Here is a tiny trained network, its code and every weight. The questions are about switching its units off for an input and a class, where a switched-off unit gives its printed mean instead of its output.

import numpy as np


def w(rows, s, z=0):
    codes = np.array(rows[::2]) - 128.0
    scale = np.full(codes.shape[1], s)
    scale[-1] = z or s
    return codes * scale


def norm(h):
    return h / np.sqrt((h * h).mean(-1, keepdims=True) + 1e-5)


def f(y):
    return y / 2 * (1 + np.tanh(0.7978845608 * (y + 0.044715 * y**3)))


def log_softmax(a):
    a = a - a.max(-1, keepdims=True)
    return a - np.log(np.exp(a).sum(-1, keepdims=True))


def net(x, mask):
    res = np.array(x, float).reshape(1, 6) / 4 @ E
    u = 0
    for l in range(2):
        y = f(norm(res) @ A[l][:, :-1].T + A[l][:, -1])
        res = res + np.where(mask[u : u + 10], y, B[l][:, -1]) @ B[l][:, :-1]
        u += 10
    return log_softmax(norm(res)[-1] @ U[:, :-1].T + U[:, -1])


A, B = {}, {}
E = w([
[135,194,147,57,110,81,84,20],'x0',
[39,26,103,171,205,160,104,93],'x1',
[92,119,221,164,22,102,207,222],'x2',
[144,51,153,108,75,102,112,84],'x3',
[253,55,116,171,145,81,152,159],'x4',
[148,195,232,124,169,20,29,127],'x5',
],0.0047)
A[0] = w([
[212,112,91,195,173,76,130,182,111],'0.n1',
[111,121,114,102,254,128,8,102,2],'0.n2',
[156,148,127,90,85,125,99,86,101],'0.n3',
[166,29,46,159,170,128,146,158,21],'0.n4',
[22,22,210,85,125,105,181,93,40],'0.n5',
[65,175,86,123,204,181,160,206,44],'0.n6',
[172,169,66,68,60,179,140,47,181],'0.n7',
[115,129,186,137,70,130,167,193,38],'0.n8',
[10,35,198,207,133,88,120,61,38],'0.n9',
[126,145,36,26,58,196,157,27,24],'0.n10',
],0.0077,0.0046)
B[0] = w([
[181,122,61,101,69,132,101,69,210],'0.n1',
[182,75,151,139,143,180,50,254,241],'0.n2',
[110,122,144,112,215,118,155,113,159],'0.n3',
[149,117,126,168,123,71,149,48,202],'0.n4',
[69,148,46,181,178,54,109,180,196],'0.n5',
[146,237,150,153,99,211,172,81,176],'0.n6',
[72,95,158,93,149,129,105,100,254],'0.n7',
[182,76,173,85,95,169,163,230,185],'0.n8',
[134,187,21,151,170,74,164,187,224],'0.n9',
[21,29,25,25,204,218,166,91,221],'0.n10',
],0.0087,0.0041)
A[1] = w([
[109,192,124,140,142,216,187,96,27],'1.n1',
[132,124,122,183,154,160,36,148,118],'1.n2',
[148,144,92,149,199,108,59,45,122],'1.n3',
[110,75,180,99,98,71,106,202,145],'1.n4',
[169,171,212,219,147,44,86,70,141],'1.n5',
[145,133,185,113,162,118,2,162,80],'1.n6',
[88,170,152,83,130,144,119,215,137],'1.n7',
[222,159,142,99,136,77,125,221,157],'1.n8',
[73,228,128,213,92,254,166,94,2],'1.n9',
[109,81,41,119,74,179,120,214,99],'1.n10',
],0.0082,0.0044)
B[1] = w([
[151,176,99,122,189,191,175,175,148],'1.n1',
[180,97,98,72,142,117,103,191,178],'1.n2',
[121,103,177,162,80,122,165,160,203],'1.n3',
[120,183,141,187,100,149,161,139,195],'1.n4',
[101,144,107,128,163,112,129,73,192],'1.n5',
[191,142,146,95,192,102,116,167,210],'1.n6',
[161,39,124,145,119,100,160,85,207],'1.n7',
[80,120,137,96,107,177,106,107,253],'1.n8',
[245,198,102,185,177,212,162,159,165],'1.n9',
[96,162,180,106,128,104,114,114,208],'1.n10',
],0.012,0.0056)
U = w([
[82,148,232,161,9,159,228,171,60],'0',
[103,208,219,67,181,48,115,35,85],'1',
[205,223,89,184,191,242,215,167,205],'2',
[178,177,135,60,55,169,70,46,4],'3',
[224,37,50,203,94,93,164,30,140],'4',
[59,174,48,205,179,48,170,197,253],'5',
[224,114,138,61,236,118,35,183,203],'6',
[12,49,86,40,215,223,172,41,88],'7',
],0.015,0.0041)

Each question gives the input, the list of numbers given to net, and the class t.
The units are the neurons (one row each of A and B). Each row of codes is followed by its name. A weight is (code - 128) times the scale printed after its matrix; where a second scale follows, it is the last column's (A, B and U).
mask holds one flag per neuron, layer by layer. A switched-off neuron (its flag False) gives its mean, the last column of its row in B, instead of its output. The means were averaged over made-up inputs and are rounded, as every weight is.
A unit's drop is (log p(t) with every unit on - log p(t) with that unit switched off) / (log p(t) with every unit on - log p(t) with every unit switched off).
The circuit of an input: a set's keep is (log p(t) with only the set's units on - log p(t) with every unit switched off) / (log p(t) with every unit on - log p(t) with every unit switched off). Starting from the 12 units with the biggest drops (on a tie, the unit counted first), units are removed one at a time, each time the one whose removal leaves the highest keep (on an exact tie, the one counted first), for as long as the keep stays at least 0.8.
circuit, biggest first: the units of the circuit, biggest drop first
top k neurons: the k neurons with the biggest drops, biggest first
k most important neurons of layer l: the k neurons of layer l with the biggest drops, biggest first
drop when u is switched off: that unit's drop, to one decimal
input [4,0,3,6,0,-1], class 5: circuit, biggest first -> (0.n5)
input [-3,4,3,2,6,8], class 4: top 3 neurons -> (0.n1; 0.n2; 1.n10)
input [-4,-1,5,-2,-8,2], class 2: 2 most important neurons of layer 0 -> (0.n6; 0.n2)
input [4,-5,7,-6,3,6], class 0: top 3 neurons -> (0.n8; 1.n4; 0.n4)
input [3,-3,-7,8,-7,4], class 6: 2 most important neurons of layer 1 -> (1.n6; 1.n8)
input [7,-1,-6,5,0,1], class 7: 2 most important neurons of layer 0 -> (0.n10; 0.n7)
input [-4,-3,4,-4,4,6], class 0: top 2 neurons -> (0.n8; 1.n4)
input [8,5,4,2,-7,0], class 5: top 2 neurons -> (0.n5; 0.n9)
input [-8,6,-6,-6,3,-1], class 2: top 3 neurons -> (0.n6; 1.n9; 1.n7)
input [-6,4,7,0,-5,5], class 5: top 3 neurons -> (0.n5; 0.n9; 1.n3)
input [0,4,5,0,3,3], class 5: 2 most important neurons of layer 0 -> (0.n9; 0.n5)
input [6,3,5,6,7,-5], class 5: circuit, biggest first -> (0.n5; 1.n7)
input [5,-5,-6,1,1,1], class 7: top 2 neurons -> (0.n10; 0.n7)
input [-7,8,-1,6,3,-2], class 5: circuit, biggest first -> (0.n9)
input [-8,8,-8,7,-5,-3], class 5: top 2 neurons -> (0.n9; 1.n8)
input [-4,-8,-6,-5,6,5], class 3: 2 most important neurons of layer 0 -> (0.n1; 0.n2)
input [-3,-3,-1,8,-4,4], class 1: top 2 neurons -> (0.n2; 0.n10)
input [6,8,3,-6,-1,-2], class 5: top 2 neurons -> (0.n9; 0.n5)
input [-7,6,-2,-7,-7,6], class 2: top 2 neurons -> (0.n6; 1.n9)
input [7,4,1,2,-3,8], class 6: most important neuron of layer 0 -> (0.n2)
input [-3,-5,3,4,0,8], class 0: 2 most important neurons of layer 0 -> (0.n8; 0.n4)
input [8,-7,-2,-2,-6,-1], class 7: drop when 0.n10 is switched off -> 0.2
input [-5,5,3,-8,2,4], class 2: drop when 0.n6 is switched off -> 4.0
input [8,5,-4,-3,3,0], class 6: drop when 0.n2 is switched off -> 1.1
input [7,-4,-2,6,4,0], class 7: drop when 0.n10 is switched off -> 0.3
input [0,4,-2,-6,-1,2], class 6: top 2 neurons -> (0.n2; 1.n2)
input [7,4,1,-5,-1,5], class 6: circuit, biggest first -> (0.n2)
